Below is a small trained network, with its code and all its weights. Each question gives an input and a target symbol and asks what happens when units are switched off, that is, made to give their printed mean instead of their output.

import numpy as np


def w(rows, s, z=0):
    codes = np.array(rows[::2]) - 128.0
    scale = np.full(codes.shape[1], s)
    scale[-1] = z or s
    return codes * scale


def f(y):
    return y / 2 * (1 + np.tanh(0.7978845608 * (y + 0.044715 * y**3)))


def softmax(a):
    e = np.exp(a - a.max(-1, keepdims=True))
    return e / e.sum(-1, keepdims=True)


def log_softmax(a):
    a = a - a.max(-1, keepdims=True)
    return a - np.log(np.exp(a).sum(-1, keepdims=True))


def net(x, mask):
    ids = ['γζηθλμξ'.index(c) for c in x.split()]
    T = len(ids)
    res = E[ids] + P[:T]
    r = res
    for j in range(3):
        rows = slice(2 * j, 2 * j + 2)
        q, k, v = (r @ M[0][rows].T for M in (Q, K, V))
        z = softmax(np.where(np.tri(T) > 0, q @ k.T / 2**0.5, -1e9)) @ v
        o = O[0][rows]
        res = res + np.where(mask[j], z, o[:, -1]) @ o[:, :-1]
    y = f(res @ A[0][:, :-1].T + A[0][:, -1])
    res = res + np.where(mask[3:11], y, B[0][:, -1]) @ B[0][:, :-1]
    return log_softmax(res[-1] @ U[:, :-1].T + U[:, -1])


Q, K, V, O, A, B = {}, {}, {}, {}, {}, {}
E = w([
[73,158,112,150,141,107,166,8,122,93],'γ',
[157,96,134,173,77,169,87,124,152,99],'ζ',
[186,108,114,175,39,164,76,96,131,114],'η',
[104,103,119,139,86,193,105,143,204,61],'θ',
[153,147,149,158,171,179,105,120,207,218],'λ',
[103,89,195,96,187,193,85,114,103,162],'μ',
[131,183,128,35,76,164,125,107,129,189],'ξ',
],0.013)
P = w([
[193,108,109,84,142,143,38,159,150,75],'0',
[76,190,50,125,116,116,2,158,151,145],'1',
[120,201,128,134,111,168,37,145,147,104],'2',
[113,15,124,128,78,135,119,145,163,205],'3',
[82,123,100,147,91,164,82,116,165,186],'4',
[163,83,151,122,132,184,143,113,148,104],'5',
[102,101,121,139,119,182,134,94,159,159],'6',
[140,234,203,173,113,242,116,66,157,81],'7',
[140,70,171,146,126,196,203,84,138,131],'8',
[46,149,117,157,89,172,165,58,184,174],'9',
[125,189,194,174,121,226,173,32,143,73],'10',
],0.0086)
Q[0] = w([
[190,219,211,130,164,172,103,126,107,58],'H1',
[101,215,137,151,105,159,102,89,145,105],'H1',
[120,122,157,165,94,247,77,72,247,176],'H2',
[135,96,107,161,62,171,67,99,156,104],'H2',
[120,78,157,149,119,226,74,84,162,147],'H3',
[106,164,121,138,112,143,146,111,165,111],'H3',
],0.015)
K[0] = w([
[178,45,146,95,123,119,240,105,147,126],'H1',
[173,127,203,137,109,208,193,90,142,122],'H1',
[78,140,133,143,146,92,217,5,95,104],'H2',
[103,152,149,146,164,131,214,36,139,159],'H2',
[53,141,139,105,118,196,211,53,132,139],'H3',
[150,125,164,135,163,185,121,121,127,148],'H3',
],0.011)
V[0] = w([
[85,159,66,127,129,103,143,31,115,11],'H1',
[73,37,192,147,176,136,108,191,112,62],'H1',
[155,107,88,254,100,120,147,137,177,73],'H2',
[125,137,158,152,240,141,117,139,193,192],'H2',
[134,156,68,73,57,129,148,166,204,113],'H3',
[75,100,142,139,170,116,124,159,155,81],'H3',
],0.0094)
O[0] = w([
[148,106,18,3,69,157,147,60,184,166,5],'H1',
[122,104,242,111,89,46,110,106,174,200,72],'H1',
[182,102,40,254,97,48,126,237,212,68,104],'H2',
[209,90,110,90,226,123,89,25,177,110,200],'H2',
[171,230,128,174,87,167,232,111,156,114,161],'H3',
[165,68,139,113,88,93,188,88,185,158,66],'H3',
],0.0092,0.0029)
A[0] = w([
[156,63,158,149,137,2,112,155,172,135,124],'N1',
[81,138,174,185,102,80,141,240,103,136,128],'N2',
[189,110,123,145,131,81,119,77,215,132,116],'N3',
[81,140,109,161,139,135,133,187,96,64,141],'N4',
[74,120,189,88,114,111,143,116,87,171,3],'N5',
[103,115,132,154,58,94,149,147,164,142,211],'N6',
[143,197,122,163,90,101,219,115,167,140,43],'N7',
[142,67,136,94,143,102,66,67,182,112,171],'N8',
],0.0093,0.0031)
B[0] = w([
[81,200,132,26,195,140,47,24,153,11,163],'N1',
[64,142,94,96,84,30,85,239,43,68,198],'N2',
[203,97,93,172,173,58,152,165,177,105,214],'N3',
[182,87,82,219,198,181,156,154,111,175,197],'N4',
[203,161,37,165,197,173,164,164,138,61,183],'N5',
[121,224,254,34,43,111,209,102,91,135,194],'N6',
[162,76,186,162,89,135,205,105,153,210,168],'N7',
[91,22,163,173,59,36,156,185,125,213,253],'N8',
],0.0069,0.0066)
U = w([
[130,129,24,45,105,128,60,160,177,146,146],'γ',
[83,184,135,62,127,35,84,117,99,72,133],'ζ',
[109,118,71,162,118,71,148,175,27,112,74],'η',
[131,144,187,127,90,98,204,130,139,126,46],'θ',
[208,113,47,194,197,134,137,142,176,104,76],'λ',
[82,89,254,123,100,97,118,73,99,218,137],'μ',
[109,163,126,114,149,243,106,58,127,101,253],'ξ',
],0.0057,0.0026)

Each question gives the input, a string of symbols that net reads in full, and the target symbol t.
The units are the heads (2 rows each of Q, K, V and O) and the neurons (one row each of A and B). Each row of codes is followed by its name. A weight is (code - 128) times the scale printed after its matrix; where a second scale follows, it is the last column's (O, A, B and U).
mask holds one flag per unit, heads first, then neurons. A switched-off unit (its flag False) gives its mean, the last column of its rows in O or B, instead of its output. The means were averaged over made-up inputs and are rounded, as every weight is.
A unit's drop is (log p(t) with every unit on - log p(t) with that unit switched off) / (log p(t) with every unit on - log p(t) with every unit switched off).
The circuit of an input: a set's keep is (log p(t) with only the set's units on - log p(t) with every unit switched off) / (log p(t) with every unit on - log p(t) with every unit switched off). Starting from all 11 units, units are removed one at a time, each time the one whose removal leaves the highest keep (on an exact tie, the one counted first), for as long as the keep stays at least 0.8.
circuit, biggest first: the units of the circuit, biggest drop first
most important unit: the unit with the biggest drop
k most important neurons: the k neurons with the biggest drops, biggest first
heads that matter: for each layer, one digit per head in row order, 1 if its drop is at least 0.15 and else 0, layers parted by /
input θ ξ ζ μ λ ζ, target μ: circuit, biggest first -> (N8; H1; H2)
input θ μ θ, target μ: circuit, biggest first -> (N8; H2; H1)
input η θ ξ μ, target ξ: circuit, biggest first -> (N5; H2)
input λ μ λ, target μ: circuit, biggest first -> (H2; N8)
input θ ζ η λ θ, target λ: heads that matter -> 010
input θ γ ζ ξ, target γ: circuit, biggest first -> (H1)
input λ λ γ θ, target η: circuit, biggest first -> (H1; H2; N2)
input λ λ γ μ, target η: circuit, biggest first -> (H1; H2; N2)
input γ γ λ ζ γ λ λ θ, target η: circuit, biggest first -> (H1; N2; H2)
input λ ξ μ γ ζ, target ζ: heads that matter -> 111
input ξ θ λ λ, target λ: heads that matter -> 011
input λ ξ λ θ ζ, target λ: heads that matter -> 110
input ξ λ γ μ θ μ, target ζ: 2 most important neurons -> (N2; N1)
input λ λ ξ ξ η ξ ξ λ η, target ξ: most important unit -> H2
input η η λ μ ξ ξ η μ μ θ θ, target μ: heads that matter -> 000
input λ η ζ ξ θ θ η μ, target μ: heads that matter -> 001
input θ λ ζ, target λ: heads that matter -> 011
input θ μ θ ξ λ ζ, target ξ: circuit, biggest first -> (H3; N8)
input γ μ λ μ, target ζ: heads that matter -> 110
input ζ λ λ η θ θ ξ ζ μ λ, target μ: most important unit -> N8
input η η ξ θ ζ ξ η η λ γ λ, target η: heads that matter -> 110
input γ η θ, target γ: heads that matter -> 100
